Here is a tiny trained network, its code and every weight. The questions are about switching its units off for an input and a class, where a switched-off unit gives its printed mean instead of its output.

import numpy as np


def w(rows, s, z=0):
    codes = np.array(rows[::2]) - 128.0
    scale = np.full(codes.shape[1], s)
    scale[-1] = z or s
    return codes * scale


def f(y):
    return np.maximum(y, 0)


def log_softmax(a):
    a = a - a.max(-1, keepdims=True)
    return a - np.log(np.exp(a).sum(-1, keepdims=True))


def net(x, mask):
    res = np.array(x, float).reshape(1, 5) / 4 @ E
    y = f(res @ A[0][:, :-1].T + A[0][:, -1])
    res = res + np.where(mask, y, B[0][:, -1]) @ B[0][:, :-1]
    return log_softmax(res[-1] @ U[:, :-1].T + U[:, -1])


A, B = {}, {}
E = w([
[105,131,63,26,175,152,15],'x0',
[128,137,126,130,133,134,133],'x1',
[220,141,48,230,93,25,60],'x2',
[157,182,168,124,2,187,56],'x3',
[53,144,153,235,145,117,50],'x4',
],0.0093)
A[0] = w([
[86,152,158,161,172,141,68,82],'neuron 0',
[149,160,165,124,48,206,83,19],'neuron 1',
[27,130,181,181,123,106,110,139],'neuron 2',
[126,119,213,197,82,115,216,73],'neuron 3',
[35,114,216,83,146,218,164,31],'neuron 4',
[97,63,122,133,247,91,161,12],'neuron 5',
[168,119,115,70,106,146,192,109],'neuron 6',
[76,119,72,86,130,161,73,33],'neuron 7',
],0.012,0.011)
B[0] = w([
[181,44,118,93,109,168,175,178],'neuron 0',
[1,91,91,133,57,55,222,197],'neuron 1',
[195,73,38,104,104,204,173,225],'neuron 2',
[96,83,161,1,201,101,35,233],'neuron 3',
[189,140,134,246,118,57,71,254],'neuron 4',
[54,123,101,132,57,90,171,211],'neuron 5',
[150,50,35,155,111,211,117,202],'neuron 6',
[125,78,189,37,193,88,85,176],'neuron 7',
],0.0097,0.012)
U = w([
[33,116,107,114,73,93,194,100],'0',
[217,130,126,181,103,45,73,99],'1',
[110,107,150,21,165,136,70,78],'2',
[122,135,130,117,124,169,143,255],'3',
[181,86,98,96,100,222,162,72],'4',
[130,202,157,119,172,226,170,215],'5',
[130,252,202,147,153,179,223,92],'6',
],0.013,0.022)

Each question gives the input, the list of numbers given to net, and the class t.
The units are the neurons (one row each of A and B). Each row of codes is followed by its name. A weight is (code - 128) times the scale printed after its matrix; where a second scale follows, it is the last column's (A, B and U).
mask holds one flag per neuron, in row order. A switched-off neuron (its flag False) gives its mean, the last column of its row in B, instead of its output. The means were averaged over made-up inputs and are rounded, as every weight is.
A unit's drop is (log p(t) with every unit on - log p(t) with that unit switched off) / (log p(t) with every unit on - log p(t) with every unit switched off).
The circuit of an input: a set's keep is (log p(t) with only the set's units on - log p(t) with every unit switched off) / (log p(t) with every unit on - log p(t) with every unit switched off). Starting from all 8 units, units are removed one at a time, each time the one whose removal leaves the highest keep (on an exact tie, the one counted first), for as long as the keep stays at least 0.8.
circuit, biggest first: the units of the circuit, biggest drop first
most important unit: the unit with the biggest drop
top k neurons: the k neurons with the biggest drops, biggest first
drop of u: that unit's drop, to one decimal
input [8,6,-8,8,7], class 0: top 2 neurons => [neuron 1; neuron 3]
input [-2,-4,6,-8,6], class 0: most important unit => neuron 5
input [6,5,5,6,8], class 4: circuit, biggest first => [neuron 0; neuron 4]
input [2,5,-6,0,6], class 1: top 2 neurons => [neuron 4; neuron 6]
input [-3,2,6,-7,5], class 0: top 2 neurons => [neuron 4; neuron 5]
input [6,4,2,3,8], class 4: top 3 neurons => [neuron 0; neuron 3; neuron 2]
input [-5,5,7,1,8], class 4: circuit, biggest first => [neuron 2; neuron 4]
input [-7,0,-5,-5,6], class 2: top 3 neurons => [neuron 3; neuron 1; neuron 6]
input [-7,8,6,-7,-5], class 3: top 2 neurons => [neuron 4; neuron 1]
input [7,6,6,2,6], class 2: top 2 neurons => [neuron 4; neuron 7]
input [3,-7,4,-3,-1], class 3: circuit, biggest first => [neuron 4; neuron 3]
input [-5,-7,-7,8,8], class 0: top 2 neurons => [neuron 1; neuron 6]
input [5,0,0,-5,8], class 4: circuit, biggest first => [neuron 2; neuron 0]
input [-5,-5,-8,4,8], class 1: top 2 neurons => [neuron 4; neuron 6]
input [4,6,5,7,1], class 0: top 2 neurons => [neuron 1; neuron 4]
input [0,5,4,-8,3], class 0: top 2 neurons => [neuron 5; neuron 4]
input [3,7,1,-2,8], class 4: top 2 neurons => [neuron 2; neuron 0]
input [-7,-7,3,4,-2], class 2: top 2 neurons => [neuron 3; neuron 4]
input [2,1,3,-1,5], class 4: circuit, biggest first => [neuron 4; neuron 0; neuron 2]
input [-6,7,6,-3,-8], class 4: circuit, biggest first => [neuron 6]
input [-4,-4,-7,0,-7], class 1: drop of neuron 4 => 1.2
input [3,1,-8,6,4], class 1: drop of neuron 4 => 1.5
input [2,0,0,-1,3], class 5: drop of neuron 3 => 0.3
